Below are the code and all the weights of a small trained network. Each question names an input and a target symbol and asks about switching units off, where a switched-off unit gives its printed mean instead of its output.

import numpy as np


def w(rows, s, z=0):
    codes = np.array(rows[::2]) - 128.0
    scale = np.full(codes.shape[1], s)
    scale[-1] = z or s
    return codes * scale


def norm(h):
    return h / np.sqrt((h * h).mean(-1, keepdims=True) + 1e-5)


def softmax(a):
    e = np.exp(a - a.max(-1, keepdims=True))
    return e / e.sum(-1, keepdims=True)


def log_softmax(a):
    a = a - a.max(-1, keepdims=True)
    return a - np.log(np.exp(a).sum(-1, keepdims=True))


def net(x, mask):
    ids = ['αβγεζηθλμξπσφω'.index(c) for c in x.split()]
    T = len(ids)
    res = E[ids] + P[:T]
    u = 0
    for l in range(2):
        r = norm(res)
        for j in range(3):
            rows = slice(3 * j, 3 * j + 3)
            q, k, v = (r @ M[l][rows].T for M in (Q, K, V))
            z = softmax(np.where(np.tri(T) > 0, q @ k.T / 3**0.5, -1e9)) @ v
            o = O[l][rows]
            res = res + np.where(mask[u + j], z, o[:, -1]) @ o[:, :-1]
        u += 3
    return log_softmax(norm(res)[-1] @ U[:, :-1].T + U[:, -1])


Q, K, V, O = {}, {}, {}, {}
E = w([
[133,88,99,103,118,128,164],'α',
[123,84,95,121,116,125,159],'β',
[123,92,105,96,130,107,166],'γ',
[132,65,218,128,8,76,31],'ε',
[163,90,115,122,145,104,169],'ζ',
[154,122,97,112,126,107,169],'η',
[143,122,100,121,134,90,168],'θ',
[161,115,99,165,140,103,139],'λ',
[95,83,119,134,155,113,109],'μ',
[156,109,94,128,152,139,116],'ξ',
[102,142,86,149,80,121,134],'π',
[98,153,94,117,140,105,117],'σ',
[138,160,91,109,136,124,119],'φ',
[139,169,120,107,161,113,118],'ω',
],0.018)
P = w([
[84,125,51,200,254,225,254],'0',
[104,109,50,180,227,193,225],'1',
[114,112,54,167,215,174,199],'2',
[124,96,50,153,195,150,185],'3',
[136,91,51,142,182,133,170],'4',
[144,84,54,131,168,122,154],'5',
[151,83,58,124,153,107,140],'6',
[160,76,61,115,144,92,127],'7',
[169,69,64,105,130,80,113],'8',
[176,64,73,102,115,70,99],'9',
[184,56,80,95,101,54,85],'10',
[192,53,88,86,82,57,69],'11',
[194,42,97,79,65,41,55],'12',
],0.007)
Q[0] = w([
[205,113,59,171,119,81,108],'L0H0',
[184,44,194,156,75,166,74],'L0H0',
[188,185,159,164,170,172,129],'L0H0',
[111,170,51,123,210,138,118],'L0H1',
[157,193,192,138,182,209,167],'L0H1',
[184,83,115,120,185,100,176],'L0H1',
[151,91,122,138,32,79,187],'L0H2',
[131,196,253,46,119,158,141],'L0H2',
[190,206,207,168,141,121,143],'L0H2',
],0.026)
K[0] = w([
[154,157,123,81,68,44,52],'L0H0',
[126,73,181,136,79,122,105],'L0H0',
[96,137,177,156,133,205,100],'L0H0',
[130,166,105,105,187,139,98],'L0H1',
[65,171,139,189,142,215,210],'L0H1',
[179,124,69,123,173,113,141],'L0H1',
[157,64,155,143,92,107,89],'L0H2',
[144,103,116,143,170,151,255],'L0H2',
[75,96,112,129,179,171,173],'L0H2',
],0.03)
V[0] = w([
[169,208,27,128,81,150,152],'L0H0',
[212,67,125,164,60,207,156],'L0H0',
[233,190,210,90,126,148,112],'L0H0',
[112,185,204,134,133,5,207],'L0H1',
[99,55,132,204,68,70,186],'L0H1',
[31,168,107,161,19,170,103],'L0H1',
[153,222,32,235,93,124,62],'L0H2',
[178,43,156,194,231,146,49],'L0H2',
[101,121,71,94,193,94,95],'L0H2',
],0.031)
O[0] = w([
[87,228,131,54,68,165,75,183],'L0H0',
[200,106,236,42,130,173,106,129],'L0H0',
[246,178,142,195,126,195,63,31],'L0H0',
[76,152,167,212,28,226,134,68],'L0H1',
[43,104,227,48,33,98,159,158],'L0H1',
[195,155,172,138,41,41,22,1],'L0H1',
[217,31,129,41,33,134,226,174],'L0H2',
[81,7,125,177,149,253,71,191],'L0H2',
[173,78,131,179,54,93,54,196],'L0H2',
],0.018,0.038)
Q[1] = w([
[192,141,3,97,56,128,43],'L1H0',
[174,59,103,172,164,178,167],'L1H0',
[88,123,44,193,62,92,161],'L1H0',
[39,139,96,154,110,236,212],'L1H1',
[125,238,70,150,56,30,94],'L1H1',
[98,220,232,207,115,136,111],'L1H1',
[67,28,230,99,119,87,96],'L1H2',
[50,129,186,103,139,62,66],'L1H2',
[83,161,152,206,160,172,197],'L1H2',
],0.026)
K[1] = w([
[154,169,5,93,148,119,109],'L1H0',
[214,99,156,165,155,130,110],'L1H0',
[134,134,70,186,75,76,125],'L1H0',
[129,159,234,205,87,97,113],'L1H1',
[73,142,34,174,95,57,75],'L1H1',
[72,199,95,156,189,175,130],'L1H1',
[104,107,230,137,67,108,177],'L1H2',
[96,158,210,122,102,72,125],'L1H2',
[69,133,97,136,142,213,153],'L1H2',
],0.031)
V[1] = w([
[193,158,172,55,87,168,153],'L1H0',
[186,67,101,68,251,106,149],'L1H0',
[51,137,102,103,187,220,182],'L1H0',
[217,138,192,210,104,123,193],'L1H1',
[117,194,130,33,143,151,153],'L1H1',
[155,192,143,190,206,146,175],'L1H1',
[138,141,68,1,122,157,50],'L1H2',
[155,64,187,109,125,65,121],'L1H2',
[188,96,128,186,177,127,153],'L1H2',
],0.032)
O[1] = w([
[96,137,168,96,107,233,155,118],'L1H0',
[231,173,83,129,243,174,139,177],'L1H0',
[217,137,230,141,123,66,163,186],'L1H0',
[54,121,130,54,197,64,184,47],'L1H1',
[218,183,135,125,79,94,157,152],'L1H1',
[152,90,175,28,100,147,182,4],'L1H1',
[4,152,106,104,148,214,58,168],'L1H2',
[102,53,184,59,112,80,96,146],'L1H2',
[179,136,190,150,38,108,127,69],'L1H2',
],0.019,0.04)
U = w([
[135,179,120,20,124,83,186,254],'α',
[126,121,142,109,129,111,107,101],'β',
[79,55,7,123,62,63,132,68],'γ',
[100,35,197,216,149,108,19,119],'ε',
[139,49,150,120,67,240,207,60],'ζ',
[128,192,41,58,86,222,45,64],'η',
[106,252,194,140,94,182,123,186],'θ',
[118,153,226,184,195,99,207,155],'λ',
[112,147,160,79,168,81,65,102],'μ',
[239,63,86,78,219,121,78,106],'ξ',
[82,185,197,183,60,104,155,160],'π',
[102,170,171,187,176,12,135,132],'σ',
[163,238,180,90,185,102,54,166],'φ',
[217,147,78,215,65,138,179,189],'ω',
],0.012,0.0048)

Each question gives the input, a string of symbols that net reads in full, and the target symbol t.
The units are the heads (3 rows each of Q, K, V and O). Each row of codes is followed by its name. A weight is (code - 128) times the scale printed after its matrix; where a second scale follows, it is the last column's (O and U).
mask holds one flag per head, layer by layer. A switched-off head (its flag False) gives its mean, the last column of its rows in O, instead of its output. The means were averaged over made-up inputs and are rounded, as every weight is.
A unit's drop is (log p(t) with every unit on - log p(t) with that unit switched off) / (log p(t) with every unit on - log p(t) with every unit switched off).
The circuit of an input: a set's keep is (log p(t) with only the set's units on - log p(t) with every unit switched off) / (log p(t) with every unit on - log p(t) with every unit switched off). Starting from all 6 units, units are removed one at a time, each time the one whose removal leaves the highest keep (on an exact tie, the one counted first), for as long as the keep stays at least 0.8.
circuit, biggest first: the units of the circuit, biggest drop first
most important unit: the unit with the biggest drop
which heads matter: for each layer, one digit per head in row order, 1 if its drop is at least 0.15 and else 0, layers parted by /
drop when u is switched off: that unit's drop, to one decimal
input ξ ζ λ α λ η σ α ζ, target γ: most important unit	L0H0
input λ μ γ α σ φ π, target η: which heads matter	111 / 001
input θ ξ μ λ θ ζ σ μ μ, target γ: which heads matter	100 / 000
input λ λ θ ξ ε π α, target α: which heads matter	101 / 000
input φ λ π λ α α ζ λ β, target ζ: circuit, biggest first	(L0H1; L0H2)
input ω μ φ λ μ λ ω σ ξ, target ω: circuit, biggest first	(L0H1; L1H2)
input θ λ α α ε λ θ ξ σ β α η, target η: which heads matter	111 / 100
input α ω λ ξ ω ξ, target ω: which heads matter	010 / 000
input γ α λ α α η γ, target θ: circuit, biggest first	(L0H2; L0H1; L1H1)
input λ θ ε γ σ, target σ: circuit, biggest first	(L0H0; L0H2; L1H0)
input μ σ λ λ λ, target ζ: which heads matter	110 / 000
input γ μ ζ, target ε: which heads matter	001 / 100
input φ λ ξ λ ω α π η α λ γ ζ, target ζ: which heads matter	010 / 000
input λ φ λ ξ, target η: which heads matter	101 / 001
input σ λ η η μ θ, target ε: circuit, biggest first	(L0H2)
input θ ξ ζ ξ λ, target ξ: which heads matter	010 / 000
input θ β π ε, target ε: which heads matter	110 / 100
input λ ξ γ θ λ λ λ, target ζ: circuit, biggest first	(L0H1; L0H2)
input σ ζ σ σ φ, target η: which heads matter	111 / 000
input λ φ ξ λ λ λ λ π, target α: most important unit	L0H2
input λ α ε θ ζ μ ω, target ω: circuit, biggest first	(L0H1; L1H2)
input σ φ α π α ζ, target α: which heads matter	001 / 000
input β λ ξ λ η λ μ α β η γ β, target θ: which heads matter	111 / 010
input φ ξ λ λ σ γ, target γ: which heads matter	100 / 000
input λ φ α λ π π φ μ ξ, target η: drop when L0H0 is switched off	1.4
input λ β α α λ ξ σ λ η λ γ, target ζ: drop when L0H2 is switched off	0.1
input γ α λ φ ξ λ, target η: circuit, biggest first	(L0H0)
input μ φ α λ φ μ λ π ξ λ λ ζ α, target ζ: drop when L0H1 is switched off	0.5
input α ω ξ μ σ, target γ: drop when L0H1 is switched off	0.0
